Each row is followed by its class.
[ 118   52 -377  167  163   56 -444  318   14  108  172    8  125  -65
   78 -127 -138  -42 -285 -473 -235 -319  121  -28  -97  100 -244 -199
 -168 -138  -41   -8 -121  121 -197  188 -442 -266]
k345
[ -62  153 -290  205  185  103   17  188    9  207   52  -55  309  263
  112 -262  -77  404 -858 -166  154   76 -105 -119  401  253 -361   -7
  181  -63  349  171  342  235 -246   16 -324  -54]
k134
[ 113 -245  538  -37 -194  -59   21 -214  -50  214  -42  303   -6  125
  -92  175  290 -244  358  423  -88   72 -415  347 -238 -129  405  173
  190 -439 -279 -139 -271 -129 -127 -156  237 -108]
k134
[-406  172 -106 -165   50  -70  -50  -57  157 -411  146  115  169  -52
   -5  -95 -304  -28  -18  -25 -106  -98 -163 -256   16   35 -129  -51
 -126  244   47  113  306  109  136  -56  245  126]
k482
[ 289   21  -43  -92 -110  -10   83   50 -169  234   57  305  173  254
  111  -12   36  -36   34   12 -228   11 -176   34  104  -77  122  -37
   46 -240   45  -23 -238 -118  100  -42 -137   13]
k301
[-150   -7   62  -56  114   -1  216 -197   52  -96   30   80   51   85
 -176   93  176  -73  109  135   79   88 -164   76  119  -22  214   75
  -11  -65 -176 -137 -143 -128   93  -50   56  108]
k311
[  43  125  -54  -19  -83   71  -33   22  -51  -51  110   91   19   84
   11  -73    5  -45  -81 -114 -138  -17  -26 -136  182  -60  -15 -212
  -57  -23  254  120  -41   62  -57    6   81    1]
k134
[-214  285 -314  335  143  240 -129  292  -74  -67  202 -342 -248 -253
 -267 -152  -75  186  -44   35  270   15  275  -81  -92    0 -308 -168
 -227   66  113   36  354  151 -285  142 -210 -127]
k482
[ 137   48   36  -10   33   16  188   20  -90  142   39  229   51   98
   -2  -69  -52  -44    0  -14  -62   95 -108  -29  -11  -80   24    1
   27 -146 -117 -163 -164 -139   23 -204   -5   30]
k323
[-317  268  260 -116  115 -357 -133  -47  122  304 -281  253 -186  412
 -217   -4  431  102 -146   78   70  168 -210  179   67  253   88  661
  309  109  -33   78 -149  -37  411 -111  148  131]
k134
[ -41   44 -138   50  111  -51   72  -35  149  -53   56  129   88   44
 -143   20  226  103 -102  291  -70   10  -64 -158  112   67  -20   84
   84  -55  -42   65  -77 -101   -7   -3   54  162]
k358
[  72 -127  118  121  -10   77  167   51   12 -143  327   77  179   42
 -197 -107   14  138   23  423 -241  -18  -52  -52   59  -40  298  -89
  -28 -163 -150 -171 -156   29 -233 -108  -22  101]
k301
[ 672  -66  167  -45 -254  -91 -107  109 -253  205  122   -5  354  227
  582  187  -46  -73  346  248 -420 -116 -282  380 -134 -158   47 -143
  471 -346 -159 -329   12 -150 -274  141 -700 -237]
k134
[  32   94    7   29  -54   12   36  151  -54 -112  239  124  285  189
  -82  -61   25  204  -48  298  -99  -97 -162  130  172 -128  260   64
    9 -171 -152 -175 -205  -28  -80  -23   23  105]
k134
[-376  -63 -333  223  405 -185  -21  -79  194  242 -286  -16 -220  192
 -198   18 -309 -201 -588 -576  543  225  -31  152   66  210 -294  636
   83  136 -103  -59  -10 -233  503  -47   59  126]
k311
[ -68   12   19  -46    8   -3   -5   85  116   44  -58   53    3  -22
   63  132   52  -35  -13   -5  -27  -50  -55   -6  -60  -41  -92  110
   21 -116   56   84   60   20  -65  128   -2  -80]
k345
[ 326  141 -114  -18 -250 -124   16   52 -113   57  246  -56   26  217
 -132 -224  144   54  115   61    5  146   36   -1  107 -130  226 -233
   52  -46   45 -170  -18   70 -180  216  162  132]
k323
[-189   31  -64 -194   67  -22  162 -366  -99  127    1   22 -121  249
  127  119 -278 -242  312 -213  108  155  -94   -7 -177  -20  -10   50
   72  182   36  -50  144 -256  116  191  -58  -46]
k482
[  54  178   99  -97   85 -289  -17   -1  155  123 -210  263   43  218
  137  -93 -238 -200 -290 -356  105   17 -241  -95   35  -64 -113   45
   24  -45 -111 -249  -92  239  143 -114  180  -90]
k420
[-141  120  564  -75  128  276 -224 -364   -4 -283 -151  -59  -11  136
  164  -40  449  -22  221  590 -227 -261  -71 -280  -89  213  -15 -480
   69  104  122   58 -133  255  -92 -185   56  -99]
k358
[ 391 -269   59   95 -163   73  126 -378  -41  -15  393 -104   72   10
   71   72 -202 -259  561  782  -17    4 -109  -62 -197   45  476 -333
   11  -13   54 -159  122  -70 -244  184  117 -113]
k301
[ -42 -219  453  -54  -16 -369 -373 -185  106   -5 -314  158 -258  268
   48  -43  115 -160  408  259 -408 -184   70   24 -303  131  201    4
   76  184 -593 -239 -664 -160  236 -193    4   23]
k301
[ 122   42 -228 -126   26  -18  208  -30  -13   39   95  133  139  123
  -87   24   33   99  -82   58  132  158  -99  -40  329   20  156  -20
   51   25  -88   38 -139  -12  110   30   21  123]
k420
[ 194   82  151  -58 -167   24  -16  -87 -207  107   36  112   43  131
  -27   30  234    6  225   61  -73   89 -139  139  -35 -198   90  -62
   77 -101  164  -44  -13 -168 -159  -23   10  -51]
k134
[ -74 -188   19  -19  -71  -72 -136  -35  110 -183  140   86    2  116
  -87   45   32  -36  151  236 -233  -38   13   21  -95   47  163   22
  -13   81 -161   28 -250  -90  -81  -12   59  111]
k323
[   1  -47 -242 -150   72  -18  -68   16   72  -69  218  112  158   41
 -112   70   78   82 -158  -68 -126  -33  106 -125  219  159   67 -131
   59   71  -50  146  -70   -3  -21  121   11   69]
k358
[ -70   53 -139  111 -112  -59 -168  -61   42 -277  397 -646 -106 -166
 -190 -316   78  -29  482  -59  331  -36  283  115 -293  -57  147 -430
 -344  271   76 -166  374  151 -175  490   82  127]
k420
[  69  667 -194 -326 -172  -23  359  -77 -103  130   81  444  162  284
  -64  301  161   76  210  336  289  115 -270  -55  474 -288   24  292
  176  -11  383  201  447 -216   69  464  -47  -13]
k301
[  21 -204  109 -121  242  166  233  -88 -108  -40  113  286  224 -240
 -102   33  -99 -126  -23 -164   48  209 -211    4 -160   -5   33   51
  -38 -194 -215 -148  132 -167   16 -376  199  -57]
k323
[ 205 -106   17  -44  -75  -41 -167  161   -5  124  124   -8   70   40
   76  -83   69   63  -50   99  -64  -71  113  -54  -45   33   64 -148
  113 -131 -111   23  -91  102 -106   41    2  -35]
k323
[ 275  -14  -48  -21  -48 -133 -178  106   35   49  107   71  213   90
  243   14 -276  -56  -60  -19 -195  -70  -66   23  -64    8    3 -120
  134   26  -70  -90 -163   65  -39 -188  -23  -46]
k345
[-266   57   29 -103   24 -266  -42 -154  -58   75 -316  182 -149   66
  248  296 -378 -187  385 -379  218   62 -123  261 -316 -180 -188  597
  -99  392   91  204  255 -326  422  -64   24 -150]
k301
[ 376   64  151  -19 -139 -107  -65  -95 -238  122   40   39   33  318
   34 -198  175  -32  301   21 -231   68   -4   63  -52  -69  198 -309
  116  -65   -7 -115  -74  -67  -73   79   -6  -13]
k358
[ 160  174   25   -3 -126  129   79  174  -93  -93  -74   54   86   70
   68 -105  -70  146  -84  184 -111  -28  -52  -96  216  -57  -43 -131
   63  -10  -29    8  -92   20  -13 -109  -30   94]
k420
[  77 -138   74  -66  -53  -52  -31  -29    6  -34  -74  145  -62   16
  -27  192   55 -152   84   20  -76   74  -65   70  -36  -68   34   90
   76 -123 -122   -4 -123  -64   36   26   80   14]
k358
[ -95  108 -315 -104  361    2  209 -129 -248  313 -148   63  125  155
  443  322 -301   56 -270 -291  335   69 -200   86  210   16 -400  152
  174  -27  -45  122  132  -98  506  183 -632 -109]
k420
[-105  301  158  158   17  -36  171 -240   53 -501  127 -406  293  376
 -283  -94  600  300  -90  439   19  -94 -135  -70  508 -102  323 -101
  126  -42  -32 -185  122  332 -303  299   26  253]
k420
[  53 -140  -28  -30   38  -34   78   70  122  171  -85  137  131   67
   78  131   54  139  -83  160  -95   32 -189   22   76   95   35  235
  175 -136 -164  -42 -156  -34  -13  -54  -67  -45]
k134
[-312  202  315    6  198  -98  -60 -273  223 -284  -23  107 -119  241
 -382 -152  615  -73  -87   40 -180    2  -21   14  291  104   82 -157
   54  232   93  -38 -287   -6 -145 -177  -37   94]
k482
[ 293   25  141  299 -130   31  -36  -68  -34  -73   38  -51  100   96
    8  -53  -11  -28  262  339 -250 -161 -132  -26  -16 -131   90 -143
  -42  -63  -64 -136 -220  -57  -74 -155 -135   57]
k301
[  42  109   85   -3 -116   73  -10   57   -4 -159  223  -88  103   56
 -152  -76  139   87  133  365 -131 -164   40 -106   27  -74  281 -262
  -95  -97  -44  -58 -103  185 -237   70   70   46]
k323
[ 102   91   44    2  -22   32  -33   51  -91  -16   15   41   58   44
   -8 -125   70  -10    8  -44  -40  -10  -44   73   49  -20   26 -176
    0  -47 -108 -170 -160  -33  -41 -153   -3   33]
k358
[ 486  -86   98  -85 -181 -173 -158  166 -241  343  128  121   -6   71
  206  -94   37 -105  135 -132 -158   60  120  143 -140   -8   47 -199
  227  -98  -55  -86  -65  -90   82 -178    4  -85]
k301
[ 165   57  -25  164   36  146  209  -81  -29   46   -4 -197   48   78
  -82  -83  396  153   34  249  255  106 -321   65  177  -82   17 -147
   21 -118   18 -123 -144  175 -279   60 -347   16]
k345
[ -76  143 -346 -157  -39 -190  -94 -246  150 -100 -251  136 -289 -118
  370  554 -445 -224  269   93  -42  -57  119 -435 -240  -67 -630  123
   88  453  339  425  446 -142  356  403  -65  -61]
k311
[  -3   24  -85  -17   26 -167   86 -121  125    5  -29   59   15  104
  -32  108   80  -18  106  184   56   60 -105  -35   38  -38  -19   -5
   22   17  -42   37  -10 -133  104  147  -61  114]
k311
[-366  225    7  312  -28  114  -59  194  -51  -58  212   10 -213   94
 -508 -186  134   49 -311  800  130 -237  139 -167   59  130   51  -21
   -7 -343 -101   79  109  264   78  -81  310  153]
k482
[ -25   43  426  231 -157  -33   34 -279   20 -289  269  299  113   73
 -350 -298  275   13   44  899  -50  -15 -116 -237  -78 -135  235 -183
   10 -334 -195 -232  161  160 -454 -222  471   78]
k311
[ -24 -219   92  -64   33  -36   78 -109   95  -53  156  207  111   81
  -79   35  124  -44  -41  274 -318    7  -92 -105  -48  109  149  -54
  136 -163  -87  -12  -80  -60 -160  -48   75   38]
k134
[ 292  -10  -10 -116  -75 -136  -39   85  -50  123  -75  154  109  135
  189   44 -181  -46   29   -7  -92  141  -97   89   95  -26   76   -6
  184    7 -151 -108 -208 -141  118 -186   95    4]
k323
[ -70  -99  -15  -58  174   65  168   27  151 -137   57  -28  257   89
  -28  -54   11  201 -152  -53 -234  -43 -148 -225  148   73  107  -24
  -11  -49 -111  -12 -110  124 -155   36 -159   71]
k358
[-187 -180  164  355  -47  265  171   17  152 -185   38  -49  -13 -181
 -144  189  310  -62 -130  620  -62 -212 -193   29  112  -73  -64   41
 -138 -570 -139 -166 -159   33 -176   36 -145   97]
k323
[ 206  -63  -56   50  -17   60    1   19 -102  153   21   36  115   94
  156   33  -41   48   80   14 -126   34  -57   19  -39  -58  -49  -39
   61 -135  -31    5  -80 -179  -86  -13 -237  -44]
k482
[-282 -181 -216 -107    4 -250 -419 -441   20 -384  390 -102 -190  -18
 -583    3  326 -212  444   48   85   91  279  -12  -43   87  419 -270
 -169  366 -141   56  -22   26  160   96  669  127]
k311
[  47  147  121   58  -42   30  138  -97   25 -213   72   49   76  206
 -242 -121  311   97  127  252 -197  -42 -100 -106  183  -74  220  -91
  -51  -32  -18  -55 -154   40  -84   73   75  166]
k482
[  88 -775   88   16  181  307   14  -56   73  298  398  274  226 -313
  333  409 -619 -335   -3 -156 -185   18 -174   96 -581   -7   45  247
  -37 -438   86   38   16 -278 -187 -121   20 -371]
k134
[ 124   99  -20   35  -54   70  161 -138 -132  -10  136   19   38  187
  -80 -179   25  -27  -79  -48  -55   13  -25  -93  205  -22  144 -209
   48   25   96  -78  -39  101  -94  -34   63   17]
k420
[  65  -31 -118  -39   66   55  151  213   34   15  113  132  151   58
  -62   24   61   77 -179  -57  -58   48  -56  -42  184   -4   54   29
  -14 -147    0   47  -73  -41  -45   -7    3   44]
k301
[ -42  182  127   77   12  176  -95   71  -39 -288  145   34  179    7
  -50 -176  -81   36  -65   34 -251 -186   -2 -118   68  -52   30 -215
 -137  -19   43  -53  -61   66 -179 -181  -31   36]
k358
[-226  -19 -101  -35  240   17   40 -145  201 -243   45 -152  -22 -210
  203  308 -283 -101  523   59   73 -113  -50 -246 -301 -207 -260   -5
 -306  167  157   60  467 -254   58  487 -117 -176]
k420
[ 238   -2  422   -4 -139  -25  -18  -72 -170   18   53   20   72  142
  100 -159   23  -69  276  122 -145   49 -129   94  -82 -119  203 -191
  115  -71  -77 -205  -30   -1 -104 -199   74  -47]
k301
[ 168  -10  -10  120  -11   26  -59   97 -128  106  -43  -90   -9   96
    2 -122  131  127  -18   98    7   91   28   76    8  -10   25   10
   98  -85  -78 -153 -173 -115  -42 -136  -26   49]
k134
[-207  -21 -337  143   21   23   53  116  277   -4  293  104    2    2
 -140  146 -319  -81 -244  -22  -73 -163  108 -219  257  131   55  288
 -120  -84   18  220  -18   51   77  218  -81   59]
k134
[ 145  143  180  148  -79   11 -119   98  -93   85   58   61   46  143
  -46 -220  149  117 -116  152 -100  -33  -29  -51   30  -51   78  -40
   49 -184   35  -57  -87  107  -59 -118  137   24]
k311
[ 370  104  134  -42  -91  -60  -59   65 -223  187  155  155   67  291
   24 -108   36  -93  132   29  -54  134  -69  195  -30  -60  163 -141
  141 -149  -38 -211 -172 -150   86 -102   30   52]
k134
[ 304  234  134   48 -162  107  154   59 -263   76  -62 -172    7  165
   57 -123  141   67  215  220   62  120  -28   70  197 -171   94 -253
  174 -161  -40 -197   21  -13  -64   36  -50   39]
k301
[-254  364   21 -192  129  311  -82  298 -125  -31 -203  -95    0   64
  167 -191  210  333 -474 -214  -92 -235  116 -233  441  275 -220 -247
   42  196  292  267  -30  229   92 -102 -101  -67]
k358
[  74  -58   56  -72  -10  -40   88  -59  -94  156  111  181    1  161
 -152    2   38  -45   87  -68  -85   34    6   -1 -111  -75  179  131
    0 -131   17  -19  -76  -11  161   52  151   42]
k345
[-327  377   51  415 -125  364 -133  247 -238  -31   18 -221 -181   78
 -290 -311  555  447  -95  477   42 -254   -5  -31  218 -170  -87   78
 -252 -182  266   91 -194 -114 -168   20 -199  167]
k301
[ 156  -68  136  -74 -182  -56  -42  -76  -72   25   14   87  -86   77
   81  -23   18 -150  221 -109 -217  -17  -53   52  -59  -73   64 -127
   -1   80  141  -32  -78   15   31  -10   57  -64]
k323
[ 154   -8   98 -221 -182 -102 -345  213    4  355 -440 -192  -91 -123
  333  -34 -138 -119  -77 -289  -75  -26  124  -37 -141  229 -126 -155
  276  -97  -92  231   26  347  226 -129   70 -121]
k134
[  49  166 -136   85  -11   80   45  -63 -137 -102  280   -8  144  207
 -192 -115  228  142  -73  294  -73   42  -27  -42  279   17  122 -187
   80  -67   46  -60  -19  -41  -56   41   40  173]
k420
[ -77 -462 -158  189  -85   10 -328 -212   69  -47  282   89 -267 -110
 -219  118 -413 -368  556  358 -243  -67  180   44 -698  196  256  130
 -297  115  -58  163 -115 -213  266  107  405   39]
k482
[ 231 -146  180 -128 -146 -478 -188   47   50  270  -26  225 -101    2
  231  106 -238 -180  169  196  174   43   28  279 -505   44   65  279
  185   19 -491 -306 -161  -83  311 -128  237   50]
k482
[ 283  131   17 -110 -190  -67  125   -4 -172   51  -45   38   58  114
  113 -107   61   33  163   34  -27   93  -54   -5  174  -99   64 -189
  110   55   39  -17    6  -25   70  -41   -8   75]
k301
